Here is a tiny trained network, its code and every weight. The questions are about switching its units off for an input and a target symbol, where a switched-off unit gives its printed mean instead of its output.

import numpy as np


def w(rows, s, z=0):
    codes = np.array(rows[::2]) - 128.0
    scale = np.full(codes.shape[1], s)
    scale[-1] = z or s
    return codes * scale


def norm(h):
    return h / np.sqrt((h * h).mean(-1, keepdims=True) + 1e-5)


def f(y):
    return y / 2 * (1 + np.tanh(0.7978845608 * (y + 0.044715 * y**3)))


def softmax(a):
    e = np.exp(a - a.max(-1, keepdims=True))
    return e / e.sum(-1, keepdims=True)


def log_softmax(a):
    a = a - a.max(-1, keepdims=True)
    return a - np.log(np.exp(a).sum(-1, keepdims=True))


def net(x, mask):
    ids = ['αγθλξπστφ'.index(c) for c in x.split()]
    T = len(ids)
    res = E[ids] + P[:T]
    r = norm(res)
    for j in range(2):
        rows = slice(4 * j, 4 * j + 4)
        q, k, v = (r @ M[0][rows].T for M in (Q, K, V))
        z = softmax(np.where(np.tri(T) > 0, q @ k.T / 4**0.5, -1e9)) @ v
        o = O[0][rows]
        res = res + np.where(mask[j], z, o[:, -1]) @ o[:, :-1]
    y = f(norm(res) @ A[0][:, :-1].T + A[0][:, -1])
    res = res + np.where(mask[2:18], y, B[0][:, -1]) @ B[0][:, :-1]
    return log_softmax(norm(res)[-1] @ U[:, :-1].T + U[:, -1])


Q, K, V, O, A, B = {}, {}, {}, {}, {}, {}
E = w([
[137,91,108],'α',
[196,127,76],'γ',
[127,254,110],'θ',
[60,115,149],'λ',
[101,123,76],'ξ',
[198,26,152],'π',
[63,178,152],'σ',
[76,216,114],'τ',
[167,124,120],'φ',
],0.022)
P = w([
[185,75,134],'0',
[103,102,143],'1',
[92,125,140],'2',
[72,134,143],'3',
[102,154,128],'4',
[116,161,119],'5',
[122,166,125],'6',
[159,169,74],'7',
[157,194,91],'8',
[147,216,93],'9',
[222,163,56],'10',
[165,212,114],'11',
[252,180,38],'12',
],0.0047)
Q[0] = w([
[156,133,163],'H1',
[109,141,141],'H1',
[45,120,140],'H1',
[113,108,153],'H1',
[76,137,78],'H2',
[17,159,5],'H2',
[195,148,126],'H2',
[69,162,33],'H2',
],0.022)
K[0] = w([
[109,116,152],'H1',
[152,111,196],'H1',
[147,118,235],'H1',
[97,131,149],'H1',
[96,148,68],'H2',
[45,175,3],'H2',
[164,177,137],'H2',
[73,181,44],'H2',
],0.021)
V[0] = w([
[175,186,180],'H1',
[73,102,1],'H1',
[117,93,71],'H1',
[108,177,24],'H1',
[178,156,242],'H2',
[105,154,49],'H2',
[191,73,148],'H2',
[121,252,233],'H2',
],0.0094)
O[0] = w([
[151,131,165,96],'H1',
[106,145,27,253],'H1',
[177,87,46,205],'H1',
[99,177,57,246],'H1',
[157,160,208,91],'H2',
[94,188,65,169],'H2',
[228,106,128,175],'H2',
[37,245,212,43],'H2',
],0.011,0.0045)
A[0] = w([
[108,107,142,87],'N1',
[228,122,249,100],'N2',
[160,151,135,53],'N3',
[83,112,216,218],'N4',
[124,122,145,62],'N5',
[248,230,112,71],'N6',
[180,171,124,87],'N7',
[224,206,120,161],'N8',
[212,211,206,84],'N9',
[126,145,95,8],'N10',
[123,220,16,209],'N11',
[205,186,120,169],'N12',
[80,187,107,90],'N13',
[165,179,179,3],'N14',
[106,138,113,5],'N15',
[145,138,147,68],'N16',
],0.014,0.0027)
B[0] = w([
[105,123,145,120],'N1',
[69,146,221,148],'N2',
[144,158,179,126],'N3',
[99,47,119,137],'N4',
[138,119,146,118],'N5',
[239,245,215,185],'N6',
[154,163,202,143],'N7',
[175,177,215,180],'N8',
[128,229,48,135],'N9',
[188,142,96,134],'N10',
[251,112,43,252],'N11',
[139,162,186,171],'N12',
[64,93,91,157],'N13',
[214,232,136,123],'N14',
[146,119,132,124],'N15',
[178,127,182,121],'N16',
],0.024,0.013)
U = w([
[178,18,79,123],'α',
[223,115,112,99],'γ',
[104,252,123,54],'θ',
[83,54,178,178],'λ',
[135,93,144,2],'ξ',
[152,11,227,137],'π',
[57,138,167,199],'σ',
[83,158,109,104],'τ',
[119,168,215,237],'φ',
],0.012,0.006)

Each question gives the input, a string of symbols that net reads in full, and the target symbol t.
The units are the heads (4 rows each of Q, K, V and O) and the neurons (one row each of A and B). Each row of codes is followed by its name. A weight is (code - 128) times the scale printed after its matrix; where a second scale follows, it is the last column's (O, A, B and U).
mask holds one flag per unit, heads first, then neurons. A switched-off unit (its flag False) gives its mean, the last column of its rows in O or B, instead of its output. The means were averaged over made-up inputs and are rounded, as every weight is.
A unit's drop is (log p(t) with every unit on - log p(t) with that unit switched off) / (log p(t) with every unit on - log p(t) with every unit switched off).
The circuit of an input: a set's keep is (log p(t) with only the set's units on - log p(t) with every unit switched off) / (log p(t) with every unit on - log p(t) with every unit switched off). Starting from the 12 units with the biggest drops (on a tie, the unit counted first), units are removed one at a time, each time the one whose removal leaves the highest keep (on an exact tie, the one counted first), for as long as the keep stays at least 0.8.
units of the circuit, in order: the units of the circuit, biggest drop first
most important unit: the unit with the biggest drop
top k neurons: the k neurons with the biggest drops, biggest first
which heads matter: for each layer, one digit per head in row order, 1 if its drop is at least 0.15 and else 0, layers parted by /
drop of u: that unit's drop, to one decimal
input λ ξ θ, target α: units of the circuit, in order	[H2, N6, N11]
input α φ φ φ γ γ φ, target φ: most important unit	H2
input φ ξ π τ, target α: units of the circuit, in order	[H2, N6]
input φ φ φ, target φ: units of the circuit, in order	[H1, N11]
input θ φ φ θ τ π π φ φ θ φ γ, target φ: units of the circuit, in order	[N6, H2]
input α π λ φ λ θ γ γ σ σ, target σ: which heads matter	11
input φ γ π σ φ θ φ φ λ, target λ: which heads matter	10
input τ θ π, target π: units of the circuit, in order	[N11, N6]
input φ φ γ φ λ π φ λ σ, target σ: which heads matter	10
input φ τ τ ξ λ, target α: which heads matter	01
input θ θ φ θ θ λ ξ σ, target α: which heads matter	00
input φ γ θ τ γ π φ φ φ φ φ π, target φ: top 2 neurons	[N11, N2]
input φ γ φ λ φ λ θ α, target α: drop of N14	0.0
input φ φ ξ φ θ γ φ γ γ θ γ φ λ, target α: drop of N6	0.2
input φ φ φ φ ξ λ φ π γ π θ τ, target α: drop of H2	1.2
input γ φ ξ, target α: drop of H2	0.0
